A new row, then what is left of it after taking away its nearest point in the smallest flat space through zero that holds the last named rows above it.
Bupop, 3 rows:
[[  9 -16   9   2 -16  23  17  29 -42 -32 -14 -12   6  37  10  -4 -14 -30
   -8  -3 -10  -5  -8  -7  20  20  -9 -10 -29]
 [-21 -23 -20   8  14 -12 -35  17  13  12  17  -5  16 -23   4  13 -11  20
   -4   0   9  13 -10 -12 -12 -10 -20  24   6]
 [ 25 -18   0 -12   4  -8   0 -16 -12 -24  -5  36 -29  -3  28 -13  12  -4
   -9   4  31   4   9 -11 -30  -2   7 -11   2]]
New rows:
[  1  34  -9   6  -1   3 -35 -35  41  33  -7  -7   9 -28 -32  11   2  29
   6  -7  10   3  27 -10   3 -11  -7  25  14] -> [ 17  13  -3   3 -12  18 -23 -17   3  -1 -20  -3   4   0 -13   3  -5   4
  -4  -8  14   1  24 -20   7   4 -12  14  -8]
[  2  -1  -6 -39  12 -15  10  -4 -11 -12   1  -5 -28  33  14  -6 -16  -7
   2 -13  15 -22  -8  -8   9  31  -3  -6  -8] -> [ -9   5 -11 -35  17 -21   1  -6   5   4   8 -11 -20  21   5   0 -17   5
   6 -13  11 -20  -9  -5   9  25  -5   3   0]
Likev, 4 rows:
[[ -5  19  -6  -2  20   0  15   9 -11  45  -2  26  -5  -6  16  31   7  13
   16 -15  -7 -25  26  20  -3 -20  -5  -5 -43]
 [-10  23  -8 -21  26 -14  34   4 -12  26  -8  20 -16  -2  14  24  -4  19
   16   0  17 -36  36  36   5 -12 -35  -7 -22]
 [  7  23  -8   2  17  -2  32   3  -5  40 -16  40   1   2  19  20   7  18
   14 -15  -2 -28  35  21  -2 -22  -9 -18 -38]
 [ -8  38 -11   3  24  -8  21   4 -10  12   3  24  -2  -2   6  15   6  12
   10  -5   3 -29  17  19   7 -19 -18 -10 -27]]
New rows:
[ 22  14   0  40  14  21 -16  10   7  47 -20  36  23  -2   8  -1   0  15
  -6 -35   0  10  15   0 -23 -37  26 -21 -32] -> [  2   5   3  12  17   6 -22   8   3  10  -7  -2   4  -5  -6  -9 -17  10
 -11 -10  26  12   3   9 -13 -15  -3  -4   7]
[ 17  22   1  -5   4  73  -7  -1  12  -4  11  11  -8   4  17   4  30 -33
  31  -8   7 -18   5  25  -6 -17  35   5 -19] -> [ 16  13   3 -18   0  67  -2  -5  14 -20   7  -1 -14   7  13  -5  21 -33
  28   3  21 -16   5  29  -3  -6  22   7   3]
Sarit (4 x 29):
[[  5  15 -25 -30  44 -31  17   0   2   5  23  10 -44 -41  41 -47   1 -15
  -33  53  -3  17  16  12  11  24  29  -3   6]
 [-10 -13 -46 -51  42  27  11  -8 -10   7  29   8 -10 -21  15  -5 -21 -22
  -43  78  -2 -10 -17  17 -21  14  26   8  -6]
 [  2   9 -24 -31   2  29   6  -4  -3  12  -4  -8   9 -11 -10   1 -12 -26
  -16  34  -7 -21 -11  21  -6  13  23   6 -20]
 [ 10  -8  15  21  68  34 -41 -33 -14  -2 -11   1 -20  47  14  -8  -6  34
    6  22   6  45 -35 -35 -18  12  -8 -33  -8]]
New rows:
[-12 -25 -28  -7 -31 -23   7  15   0 -24  25  18   8 -49  -2   7  18 -28
  -1 -10  -7 -36  16  18  11 -27 -13  -5   1] -> [  3 -14 -15   6   2   1 -19  -6  -6 -19   3  10  -2 -21  -1  -4  17 -15
   8  -2  -8 -12  -4   3   8 -12 -10 -28 -15]
[ 11  12  -5   0 -47 -23  40  -7   5   6   9   5   5 -17  -5  -5  18 -22
   9 -22  -1  -1   8   3  14   2 -11  -2  10] -> [ 11   2  -8  -1 -16   2  25 -22  -4   6  10   7   1   2  -1  -2  10 -12
   4   0   2  11 -13  -8  -1   6 -12 -12   5]
[ 19   6  -1  15 -38 -35   1  12   4 -17  13   1  14  10 -15   9   0  -8
  12 -25  11 -22  28  19  27 -23 -11   5  -1] -> [ 22   3 -10   5   1 -13 -11  -4  -4 -14  15   2   3  20  -5   2  -9  -5
   1   9  12  -9   9  13  15 -11  -3  -6  -9]
Tad, 2 rows:
[[ -3  -8 -18   0 -17   4  15  28  10 -18 -14 -26  16   9  18  23 -41 -48
  -35  -8   7  -9   8  45  25 -27 -12  18 -40]
 [ -3  -7 -16  -3 -16   3  17  30   9 -18 -16 -27  16   8  18  24 -42 -46
  -32  -7   8  -5   7  44  25 -26 -11  19 -38]]
New rows:
[ -9  -9 -20   0  13 -15 -17   6   3 -21  50  -3  22  12 -23  -1   8  -9
 -18  -5  -3 -46  25   0 -12  -9  -5   5   3] -> [ -9  -3  -8 -19  19 -21  -4  20  -3 -22  37 -10  23   6 -22   6   0   2
   0   1   4 -21  19  -5 -11  -4   1  12  14]
[ 19 -21  43  -8   0   5   1 -29 -13 -15  36   4  -3   5 -11 -29  -4   4
   2   6 -15   7 -32  -8   5  10   0 -35   7] -> [ 18 -22  40 -12  -4   5   9 -17 -11 -21  29  -6   2   7  -5 -20 -19 -10
  -6   5 -11   9 -31   6  13   2  -3 -28  -4]
[ -1   5  -2  28   1   1 -30 -22  17  35  11  30  24 -27 -14  -9  33  24
  12  27   2 -35   6 -29 -17  39 -15 -18  39] -> [ -3   4  -5  12  -7  -1  -8  10  19  21 -11   5  36 -26   0  14  -4  -2
   2  26  13 -20   7   0   2  24 -19   1  19]
tir, 4 rows:
[[ 22  15  -4   5  29  -1 -14   5 -21  20  -5 -20 -15  28   7 -17 -17 -32
   11  -5  12 -28  13  17   8 -21  27 -38  -8]
 [ 32  23  -4  -2 -16   2  13  26  10  27  23  12  43 -18  12   2  -7  25
   41  16   8   7 -29 -13 -17 -31 -16   6  24]
 [ 29  14  -1   0   0   1   4  13   3  29   0   3  16 -15  33 -10 -11  -9
   46  12  17  -6 -15  -5 -11 -35   3  -8  13]
 [ 46 -13  45  21  10 -18  14 -25 -21  19 -26  -8 -41 -32  43 -32   9 -38
   -1  -5  21  22 -29 -10 -10 -37 -21 -33  -8]]
New rows:
[ -4  49 -44 -24  12  20 -13  -3 -16  34  29 -23   4  26 -19  -1 -20  12
  27  -5   7 -30  12  35  23 -10  23   4 -16] -> [ -7  22 -15 -17  -4  11   3 -28 -11  20  12 -13 -17 -12  -3  -4   1  12
   8  -7   7   4  -8  18  15  -4  -7  18 -19]
[ -5 -23  23  29  -7   7   5 -20  16   0   4 -20  -7 -29  12 -14  40  20
  17  32 -19  32  -1 -31  -7  -4 -23  18   2] -> [ -5  -8   6  26  10  12  -9  -8   7   6  12 -32  -4   4  -3 -14  26  13
  19  29 -20   7  17 -16   3  -4   1   2  -2]
Rozu, 4 rows:
[[ -1 -37  27 -14 -10 -43  -7 -30   1  15 -11   7   3 -27 -10 -20   5 -29
    5 -13  10   8   2   9 -29 -11  23  33   0]
 [ -3  17  10  -4  24  12  -4  20  27   0  32   4  23 -16  14  20  15  34
   -3  13 -25  -2  23   9   4  -5  48 -21   6]
 [ -1 -11  30 -20  -8 -13 -16 -28 -19  -8 -59   7   8  10 -36   4  44 -37
   33   1 -11   6  15   3   4 -35  37 -34  -2]
 [ 10  -8  21   0  28  -6 -11  -9  -3  10   6 -19 -23 -27   3   2  -7 -10
   12  -8  -5  -3 -25 -19  -6 -14  10  19  -2]]
New rows:
[ 15   5  16  14  17  -9  -5 -13   6  14  30 -42 -31 -37  22   2 -26  -7
  15  -6  12   7 -46 -12  13  -9   3  33  -5] -> [  2  12   2   7 -17  -6   3 -10   6   0   7 -16   2  -4   8   2  -2  -4
  10   5  13  13  -9  13  21  -4   8  -1  -3]
[ -9 -12  13  -7  -1  -4  -7  -7  10   4  15  -8  19   6  -6 -15  -3 -10
  17   3  -6  -1 -14  -2 -31  12 -40  27 -22] -> [-10  -1  14  -8   5   7  -9   0  12  -2  13  -7  25  12  -8  -4   8  -2
  22  10 -17  -2  -6  -2 -22   6 -27   6 -21]
sif (3 x 29):
[[  7 -17   2  16  -6   0  14   5 -19   5  -7   0  18  -3  -1  22   3 -22
   19 -16   6  -5  10  -7   3  13  18  35  16]
 [  7  10   4  12  28 -15 -15   0   2  30  10  -6 -15 -26   2  27  19  30
   33   7  20  -2  -1   6  25  -1  16  22  -8]
 [  6  27  10  12  -1  11  13  25  -3 -11  13 -17  -1 -34 -41  -6  10  22
   10   4   8   0 -11  43 -11   6   4 -20  -4]]
New rows:
[  5   8 -18  14 -22  12  31  -8  27 -27   7 -15  -8   2   7  -4 -21  -4
  24  -3   1   5   2  26 -15  -2 -17   2  -3] -> [  5   4 -20  13 -13   5  22 -15  30 -16   7 -12 -13   5  19   4 -19   0
  29  -1   4   5   4  16  -5  -5 -15  12  -5]
[  9   3   3  18 -10  -9  12 -22   9  19 -17   6  35   2  -3   1  -9 -48
  16 -11 -37 -13   4   8 -32  10  19  22 -15] -> [  7  18   3  11   3 -14  -2 -25  23  25  -9   4  18  -5  -2  -6  -5 -23
  14   2 -35 -10  -3  15 -26   1  12   5 -28]
nopa (5 x 29):
[[ 17 -18  -4 -58  28 -10  -9  12   0   3  23  25   5   0 -18   6 -33   1
   24 -13  -7 -19   6   5   4   9 -17  -3  12]
 [ 24 -12   6 -12  11   8  -9  21  -9   3  14  18 -26 -17 -24  -2 -12  15
   36 -26   6 -11 -12  -1   8  14 -18  -6  -1]
 [ 14  -9 -10 -31  46 -21   1  26   2   6  22  14 -12  -7 -16 -12 -28  12
   33 -24  -6 -16  -6  15  -8  23 -29   6   7]
 [ -1 -21   2 -27  40 -16   8  18 -18   5 -10  22 -21   1 -29   1 -39  15
   16 -19 -11  -4   8   8 -10  10 -22  -5  24]
 [ 51 -27   9 -56  50 -13   1  11  -2 -23  33  17  10   7 -29   3 -48  14
   33 -24  16 -23   5   0   1  19 -32 -12  13]]
New rows:
[ 30  -7 -30   5  -3   7 -24  -8   0  12  15  -8  -9  -1 -10 -11  23  -7
  31 -26  17   2 -21  21  22  34 -21 -14  -8] -> [  7 -11 -28   2  -2  -1 -14 -22  -7  11 -10  -9   2  16  -8  -2  13 -13
   3 -10   7  13  -2  20  14  20 -11 -17   8]
[ 13 -17   5   6  18 -23  -7  24  13 -16 -13  29   8  15  14  12  -2  -3
  14  -7   3 -18   6 -29  12   1 -13  20  16] -> [  4 -11   3  18   5 -18  -9  22  14 -11 -18  26   5  12  20  11  10  -6
   9  -2   1 -14   4 -30  13  -3  -6  22  12]
maf (2 x 29):
[[ -2  -3 -22 -17   8   1  22  -7  -5  43  -6  33 -13 -39 -26   1  -2  14
    2 -32  17  -5   7  19 -19  -8  16  17 -23]
 [  0  20  -4 -38   9 -14  47  32   7  14  -1  30  31 -52  42  23 -13  35
    4   6   5  45  -2  19   6 -17 -18  14  -1]]
New rows:
[  7  18  10  -5  -3  -8 -12  19  -6 -31 -22   2  31 -20  30  20  -7   4
   8  14 -26  10  -5   1  26  -2  -6 -17  20] -> [  6   8  -1   1  -2  -2 -19   1 -12 -11 -25   9  10 -21  -3  11  -3  -2
   8  -8 -18 -12   0   4  12   0  11 -13   7]
[ 16   2  16  -1   5  10 -14   4  22  28   6  28 -10 -17 -40  18   6 -23
   1  -4  10 -29  -1  13 -12  -2  -1 -19 -10] -> [ 17   8  25  -2   3   6 -13  15  26  12   8  20   3 -11 -18  23   4 -21
   1  12   3 -16  -5   9  -2  -2 -12 -23   0]
[-38  29 -12  -8  20  -8  43  -9 -15  16 -29  24  12 -22  -8  18   1   1
  -3   0   4  34 -22  22   3  14  17  -2 -19] -> [-37  24  -3  10  14  -4  20 -17 -15  -3 -27   3   7   8 -12  10   6 -15
  -5   9  -4  21 -24   9   8  22  17 -12 -11]
nop (3 x 29):
[[ 13  10  21 -16 -37  25  25  12  21  -2  30 -21   7   8  45  12  45 -12
  -22 -28  45 -16   1 -29  23  31   3   7  35]
 [  3 -16  -6  11  -4  -8  -3  -1 -20 -13  18 -13 -15  -6  -3  36 -16  -9
   12  31   7   3   3   5   6   2   2   2  28]
 [-10  -7 -48   1 -14 -14 -55  13 -44  12   3  18  -5   9 -34  12 -37 -15
  -30  13   4  21  10  23 -42   7 -60  41  13]]
New rows:
[ 26 -15  14 -27 -31   1 -12  21 -12  20 -24   9  10  -6  -5 -11 -19 -14
 -33  -7 -12   0  -1   0   9   5  -5  23   2] -> [ 28 -20  23 -21 -23  -2  -1  15  -9  12 -23   3   5 -12  -3  -4 -21 -11
 -17   4 -18  -3  -3   0  20  -1  13  11   2]
[-13 -20  14  -2 -36  26   8  38  12 -20  23 -29 -17  -4  13  17   9  11
 -30 -10   9   2  17 -25  15 -31  -8   2   3] -> [-19 -21   8   2 -20  18   0  33   8 -17   8 -19 -17  -6  -4   5  -5  18
 -23  -5 -10   7  16 -15   5 -44  -9  -2 -16]
[ -5 -19  14  25 -25   9   7  11  -1 -36  12 -19 -10  -4  -6  17  12   3
  18  18   3 -27 -12  -5  13   0   3 -11  37] -> [-11  -9   6  19 -19   9  -6  13   3 -23  -6  -2   0   2 -17 -11  11   9
   5   0  -8 -23 -12   0  -4  -5 -12  -5  12]
Pav, 4 rows:
[[ 11 -17 -14   9  -5 -22   9 -10 -23  10  14 -25  10  21   9   8   0  11
    0   7  -8  -8   4   2  28   2  13   9  -4]
 [ 14  -3 -33 -23  14 -41   1  22 -56  48   8 -29  38  54  -8  28  14  27
   24   2   3 -12  26  -7  10 -15   4   5  14]
 [ -7 -38 -30  -7  16 -35   2  30 -20 -14  -2  -9 -13  29  13   9  -6  15
    4   5 -15  -2   3  -2  49  20 -11   7 -25]
 [  4 -13 -24 -12  11 -29   1  19 -32  18   4 -17  14  34   0  16   5  17
   12   4  -4  -7  13  -3  20  -1  -1   4  -2]]
New rows:
[-35 -12   5   5  14 -16 -30  18   3 -20  34 -13 -46   1  19 -12  12   4
   6   0 -17  14 -16   9  -4 -10 -12 -11 -29] -> [-19   1   7   4   6 -20 -25  -1  -6   1  36 -19 -30   2  18 -12  14   6
  10 -14  -4  17 -12   2 -20 -22  -1  -5  -6]
[ 23   8   0  11 -29 -12  -3 -32 -24  17  15 -22  43  30  10   8   3  25
  20 -20  10 -19   8  10  -2  -8   5  33  15] -> [ -2   4   7   4 -16   6 -14  -4   3 -15   0   4  16  13   7   1  -1  15
  16 -14   3 -14   0  14  -3   5 -17  21  -7]
[ 12  -9 -56 -21  -4 -40   8  35 -35  14  -9 -17  13  11   4  26   0  10
  -3  -8  19   1 -30  -7  24  -2   6   0   0] -> [  3   8 -28  -6 -16  -4   4  18  -5   1  -5  -7   6 -19  -3  15   1  -7
 -15   4  17  -1 -40   4   2  -6  10 -11  -4]
tor (4 x 29):
[[ 14 -22  11   0   2   7   8   0   3  -8   0  -6  -5 -18  25  10  10 -23
   12  -6  -3 -13   3  22  31 -14  10   3  14]
 [  6  19   1  -1 -34   9  16   1 -26   4  -2  14  29  23 -21  13   0  28
  -34 -17  25  19 -19 -54 -44  11 -12 -24 -41]
 [  8 -26 -13  17   5 -29  -6 -13 -11  24 -48 -49 -10  17   3   8 -15  38
  -10  -1  16 -10  50  17 -23  -8  -7  32 -13]
 [  8  16  -6 -20 -19   8 -24 -17 -10  -1  29   1   5  -3 -25   1 -18   6
  -20 -14  21   4   2 -25 -18   8  -2 -10 -10]]
New rows:
[-20 -22  -1  41 -22 -21  16  -4   2 -31 -19  29  14 -28  -7  12  -5  17
 -18 -16  12  36 -40  -6  30   6  18  -5 -25] -> [-23 -22 -10  35 -13 -29  -8 -15   9 -27 -11  16   1 -33 -15   4 -19  18
 -15 -12  12  30 -22   7  32   7  19   7 -14]
[  1   9 -41 -28  11   3 -17 -11  48 -33  32 -21  35 -23   3 -39   9   5
 -11  -6 -12  19  16  32  26  -9   2 -16  15] -> [  5   2 -37 -14   2   0   8  -3  36 -27   5 -23  48  -7  10 -28  19  22
 -21 -10  -6  24  13  20  11 -11  -4 -19  -5]
[ -9  12  -4 -11 -17 -14 -15  -3   4 -20  30  27 -27 -16 -12 -12  15 -45
  32  22 -39  30  10  15  37  10  -7  -8  33] -> [  5  -1  -5   1 -35 -22   0  -7 -18  -7  -2   7 -15   2 -10   6  14 -15
  11   9 -17  32  25  -1  10   6 -15  -5   4]
